Here is a tiny trained network, its code and every weight. The questions are about switching its units off for an input and a class, where a switched-off unit gives its printed mean instead of its output.

import numpy as np


def w(rows, s, z=0):
    codes = np.array(rows[::2]) - 128.0
    scale = np.full(codes.shape[1], s)
    scale[-1] = z or s
    return codes * scale


def norm(h):
    return h / np.sqrt((h * h).mean(-1, keepdims=True) + 1e-5)


def f(y):
    return y / 2 * (1 + np.tanh(0.7978845608 * (y + 0.044715 * y**3)))


def log_softmax(a):
    a = a - a.max(-1, keepdims=True)
    return a - np.log(np.exp(a).sum(-1, keepdims=True))


def net(x, mask):
    res = np.array(x, float).reshape(1, 5) / 4 @ E
    u = 0
    for l in range(4):
        y = f(norm(res) @ A[l][:, :-1].T + A[l][:, -1])
        res = res + np.where(mask[u : u + 6], y, B[l][:, -1]) @ B[l][:, :-1]
        u += 6
    return log_softmax(norm(res)[-1] @ U[:, :-1].T + U[:, -1])


A, B = {}, {}
E = w([
[195,121,65,166,123,48,129,182,227],'x0',
[187,31,50,85,20,198,186,204,23],'x1',
[95,68,189,195,79,2,180,208,93],'x2',
[213,100,150,168,154,113,38,126,74],'x3',
[162,29,57,245,144,198,192,3,188],'x4',
],0.0089)
A[0] = w([
[197,106,196,202,149,137,74,91,47,67],'L0N0',
[61,77,189,226,137,85,184,154,65,2],'L0N1',
[57,114,194,162,104,173,132,52,45,10],'L0N2',
[110,92,130,211,127,142,172,45,105,35],'L0N3',
[51,159,142,125,122,168,248,122,156,78],'L0N4',
[92,124,208,191,111,146,106,98,151,42],'L0N5',
],0.014,0.0095)
B[0] = w([
[80,77,48,127,125,104,49,129,115,240],'L0N0',
[228,135,193,75,29,93,132,58,154,253],'L0N1',
[188,131,95,52,254,83,180,198,176,217],'L0N2',
[88,105,208,179,120,218,129,176,174,238],'L0N3',
[106,67,57,131,127,94,24,121,96,233],'L0N4',
[110,158,126,157,135,108,138,96,76,172],'L0N5',
],0.02,0.0056)
A[1] = w([
[202,136,36,189,152,64,198,157,196,73],'L1N0',
[4,91,105,60,93,95,222,71,174,80],'L1N1',
[141,79,82,135,117,154,224,90,13,56],'L1N2',
[72,153,193,160,203,86,145,27,94,53],'L1N3',
[114,156,113,188,144,78,121,62,176,82],'L1N4',
[167,170,81,101,142,202,117,13,122,1],'L1N5',
],0.016,0.0063)
B[1] = w([
[252,198,122,181,206,127,101,228,168,253],'L1N0',
[135,50,159,144,116,109,29,95,115,149],'L1N1',
[66,99,78,149,95,84,232,109,63,214],'L1N2',
[8,209,70,125,126,48,223,104,168,234],'L1N3',
[73,132,20,126,65,109,217,141,98,247],'L1N4',
[170,110,219,58,53,115,90,30,150,208],'L1N5',
],0.012,0.0045)
A[2] = w([
[171,72,115,113,114,182,216,158,26,92],'L2N0',
[55,233,227,96,88,165,72,216,48,104],'L2N1',
[134,160,117,41,169,242,108,58,146,95],'L2N2',
[73,92,204,7,211,117,188,148,48,114],'L2N3',
[119,137,108,122,189,168,120,55,67,55],'L2N4',
[139,78,142,199,167,211,205,42,153,3],'L2N5',
],0.018,0.0044)
B[2] = w([
[27,195,98,92,149,46,173,74,160,253],'L2N0',
[89,18,170,204,133,246,150,73,179,251],'L2N1',
[182,114,159,126,33,9,144,146,141,210],'L2N2',
[222,156,121,206,169,138,107,236,181,247],'L2N3',
[181,122,105,113,160,94,131,103,158,156],'L2N4',
[89,97,217,186,151,211,125,202,123,199],'L2N5',
],0.015,0.0075)
A[3] = w([
[174,187,186,139,45,74,154,71,106,234],'L3N0',
[76,192,83,133,153,115,172,104,20,110],'L3N1',
[95,108,82,114,106,130,15,123,123,69],'L3N2',
[116,100,110,43,117,185,197,120,83,18],'L3N3',
[141,164,101,112,133,198,135,117,66,2],'L3N4',
[159,124,127,171,125,99,166,128,2,7],'L3N5',
],0.017,0.0021)
B[3] = w([
[155,169,180,41,107,203,100,92,75,254],'L3N0',
[55,183,151,96,138,241,130,148,91,195],'L3N1',
[134,94,90,106,169,135,148,109,31,202],'L3N2',
[102,150,127,143,173,48,60,111,246,131],'L3N3',
[122,48,65,230,44,10,138,70,251,120],'L3N4',
[73,55,116,196,106,145,80,76,231,131],'L3N5',
],0.013,0.0098)
U = w([
[97,76,196,228,120,228,154,150,168,125],'0',
[201,155,203,66,23,90,123,81,139,79],'1',
[211,177,84,140,220,97,151,210,172,222],'2',
[11,217,92,124,128,119,189,99,117,250],'3',
[108,46,44,136,135,115,36,102,53,15],'4',
[146,171,146,121,161,216,130,139,55,191],'5',
],0.012,0.0012)

Each question gives the input, the list of numbers given to net, and the class t.
The units are the neurons (one row each of A and B). Each row of codes is followed by its name. A weight is (code - 128) times the scale printed after its matrix; where a second scale follows, it is the last column's (A, B and U).
mask holds one flag per neuron, layer by layer. A switched-off neuron (its flag False) gives its mean, the last column of its row in B, instead of its output. The means were averaged over made-up inputs and are rounded, as every weight is.
A unit's drop is (log p(t) with every unit on - log p(t) with that unit switched off) / (log p(t) with every unit on - log p(t) with every unit switched off).
The circuit of an input: a set's keep is (log p(t) with only the set's units on - log p(t) with every unit switched off) / (log p(t) with every unit on - log p(t) with every unit switched off). Starting from the 12 units with the biggest drops (on a tie, the unit counted first), units are removed one at a time, each time the one whose removal leaves the highest keep (on an exact tie, the one counted first), for as long as the keep stays at least 0.8.
circuit, biggest first: the units of the circuit, biggest drop first
unit that matters most: the unit with the biggest drop
top k neurons: the k neurons with the biggest drops, biggest first
top k neurons in layer l: the k neurons of layer l with the biggest drops, biggest first
drop of u: that unit's drop, to one decimal
input [-7,-4,6,1,-5], class 2: circuit, biggest first => L2N3
input [-8,-8,-8,-3,4], class 1: top 2 neurons => L1N5, L2N2
input [-3,-7,-2,7,-5], class 3: top 3 neurons in layer 0 => L0N4, L0N3, L0N2
input [3,1,7,8,5], class 4: top 3 neurons => L0N0, L3N2, L2N2
input [4,4,-2,-2,-4], class 0: circuit, biggest first => L0N2, L2N1, L0N0
input [6,5,3,-2,-6], class 0: top 3 neurons => L0N2, L2N1, L0N1
input [-4,1,6,-5,-3], class 1: top 2 neurons => L0N1, L0N0
input [-1,-7,-5,4,-6], class 3: top 4 neurons => L1N3, L0N3, L0N2, L0N1
input [1,6,-7,0,-5], class 1: top 2 neurons => L2N2, L0N3
input [-7,8,-4,-1,-4], class 3: top 3 neurons => L2N0, L1N2, L0N3
input [-6,-7,2,5,1], class 3: top 3 neurons in layer 1 => L1N3, L1N4, L1N5
input [8,3,-2,-3,7], class 2: top 2 neurons => L1N0, L2N1
input [4,3,7,-7,1], class 1: top 2 neurons in layer 0 => L0N1, L0N0
input [1,4,-8,7,5], class 1: top neuron => L1N5
input [1,2,-8,8,-4], class 1: top 2 neurons => L2N2, L0N4
input [-4,-6,4,3,-3], class 3: top 2 neurons => L0N5, L1N3
input [5,1,-6,3,-7], class 0: top 2 neurons in layer 0 => L0N1, L0N2
input [6,5,8,4,7], class 1: top 2 neurons in layer 0 => L0N1, L0N2
input [-8,3,-7,-1,-8], class 0: top 2 neurons in layer 2 => L2N1, L2N3
input [8,8,1,0,5], class 2: unit that matters most => L1N0
input [-2,6,7,-3,-8], class 0: drop of L2N1 => 2.3
